arr = | -2.90 | -4.92 | -0.09 | -3.50 |  6.07 |  0.82 |  1.24 | -4.03 |
Find the entry just left of 1.24.
A: 0.82
Find the entry just left of the largest entry.
A: -3.50

| -1.80 |  1.28 | -2.20 |  2.77 |  1.22 |  0.65 |  0.96 | -2.35 |  2.08 | -2.15 |  1.72 | -1.57 |
|  3.76 | -3.11 |  2.03 | -0.97 |  1.05 | -2.19 |  0.36 | -3.22 |  3.92 | -3.94 |  3.16 | -2.93 |
| -0.07 |  0.31 | -1.48 |  1.50 | -2.15 |  1.82 | -2.08 |  4.18 | -3.45 |  3.17 | -2.42 |  0.29 |
|  1.47 | -0.01 | -0.47 |  0.09 | -0.48 |  1.84 | -0.60 | -0.10 |  0.20 |  0.31 |  1.27 | -2.05 |
|  1.27 | -2.92 |  2.13 | -2.59 |  2.08 | -1.49 |  1.36 |  0.46 | -0.47 |  1.38 | -3.05 |  3.41 |
| -3.64 |  3.41 | -3.36 |  3.45 | -5.44 |  4.91 | -5.55 |  4.47 | -5.44 |  5.79 | -5.52 |  4.37 |
| -3.00 |  2.23 | -2.65 |  1.70 | -0.67 |  0.80 | -3.07 |  1.90 |  0.26 |  0.12 | -1.04 |  2.41 |
|  2.43 | -1.81 |  3.27 | -1.95 |  2.92 | -3.14 |  0.69 | -1.08 |  2.84 | -5.12 |  4.26 | -2.80 |
|  0.91 | -0.50 |  1.19 |  1.95 | -1.77 |  2.82 | -3.70 |  1.95 | -2.81 |  1.34 | -2.36 |  0.52 |
| -0.57 |  1.64 | -3.13 |  2.15 | -1.45 | -0.38 | -2.50 |  1.47 | -1.63 | -0.36 | -1.48 |  0.73 |
|  0.06 |  2.91 | -1.11 |  0.33 | -0.94 |  2.31 | -0.33 | -1.54 |  2.37 | -1.95 |  0.87 | -0.20 |
The entry in the top-right corner?
Answer: -1.57
The 3rd entry from the end, reading row by row?
Answer: -1.95
The second entry in reading order?
Answer: 1.28
The entry in the top-left corner: -1.80
The entry in the bottom-left corner?
Answer: 0.06
The entry just right of 0.80 -> -3.07
The entry directly above -1.54?
Answer: 1.47
The 2nd largest entry: 4.91
The bottom-right entry is -0.20
The last entry of the smallest entry's row?
Answer: 4.37
The entry directly below -3.07 -> 0.69
The smallest entry in the last column?
Answer: -2.93
The entry just left of -3.94: 3.92
The largest entry in the first row?
Answer: 2.77
The entry directly above -3.36 -> 2.13
The entry directly above 4.18?
Answer: -3.22
The second smallest entry?
Answer: -5.52
The first entry in the row that holds the largest entry?
Answer: -3.64
The 3rd entry in reading order -> -2.20
The largest entry in the first column?
Answer: 3.76
The fifth entry from the end, reading row by row -> -1.54
The second-last entry, reading row by row?
Answer: 0.87
The entry directly below -0.60: 1.36
The entry directly above -3.13?
Answer: 1.19
The entry just left of -1.45: 2.15
The entry directly below -2.42?
Answer: 1.27
The fourth entry from the end, reading row by row?
Answer: 2.37
The entry directly above -1.08: 1.90
The entry just left of the largest entry?
Answer: -5.44
The top entry of the column that holds the smallest entry: 0.96

Questions about the grid below. Counting starts at 1.
1) Which number is the bottom-left entry?
2) Which number is the entry at row 2, column 1?
3) Which number is the entry at row 1, column 2?
4) Which number is the entry directly above the smallest entry?
5) Which number is the entry just left of 48?
6) Which number is the entry in the bottom-right corner?
7) Which number is the entry directly above 14?
23,28,9,83,58,31
61,61,71,14,48,55
58,59,67,18,49,53
34,53,34,8,87,34
1) 34
2) 61
3) 28
4) 18
5) 14
6) 34
7) 83

Read these off the array that follows.
1) Read off the entry just left of the largest entry.
2) Read off the entry just left of 2.29.
3) Read off the entry just right of the smallest entry.
[[-0.33  0.24  1.11  1.08  0.08  1.10  0.40  1.00 -2.31  0.36 -0.65 -0.32
   0.78  0.63 -0.82]
 [ 0.25 -0.23  1.45 -0.80 -0.27 -1.17 -0.13 -0.26  2.20  0.20 -0.23  0.06
   0.42  0.80 -0.57]
 [-0.05  0.15  1.06  1.47  0.18  0.71  0.18 -1.37 -1.14  0.25 -0.49 -0.75
   0.85  0.39 -0.09]
 [ 0.04  0.05  0.50 -0.95 -0.57  0.62  0.15  2.40 -2.27  0.18 -0.63 -0.54
   0.76  1.19 -1.46]
 [-0.20  0.03 -0.88  1.41  0.43  0.72  0.28  0.40 -0.32  0.26 -0.15  0.94
  -0.56 -0.78  0.12]
 [-0.31  0.32 -1.02  0.23  0.42  1.38  0.21  0.07 -1.84  0.15  1.50  0.96
  -0.21 -2.33  1.14]
 [ 0.01  0.09  1.35 -1.59 -0.02  0.73  0.10 -2.35 -1.64  0.15  2.10 -1.19
   1.54 -2.24  1.92]
 [ 0.27 -0.07 -2.42 -0.36 -0.38 -0.22 -0.29  0.37 -2.17 -0.61 -1.46 -0.71
  -0.85  1.92 -1.93]
 [ 0.08  0.17 -3.06 -5.80 -0.72  0.04 -0.03 -1.20 -2.65 -0.60  0.16  0.26
  -2.83 -0.66 -0.53]
 [-0.03  0.09 -0.57  0.66  0.15  0.93  0.16  0.04 -1.49  0.02  0.22 -0.52
  -0.05 -0.60  0.63]
 [ 0.01  0.00  0.76  0.17  0.35 -0.97 -0.28  1.02  4.15 -0.01  0.96  0.53
   0.41 -0.65  1.17]
 [ 0.10 -0.17  1.17 -2.36 -0.10 -0.22 -0.11  2.89  0.27  0.18  3.26  0.19
   1.32 -2.26  2.29]]
1) 1.02
2) -2.26
3) -0.72

X = |  0.74 | -3.04 | -3.61 | -2.99 | -3.09 |  2.38 | -1.49 | -5.54 |
Give the 3rd smallest entry.
-3.09
The 1st entry from the left: 0.74
Give the 1st entry from the right.
-5.54
Give the entry just left of the smallest entry.
-1.49
Give the entry just right of 0.74.
-3.04
The entry just right of -3.04 is -3.61
The 3rd entry from the right -> 2.38
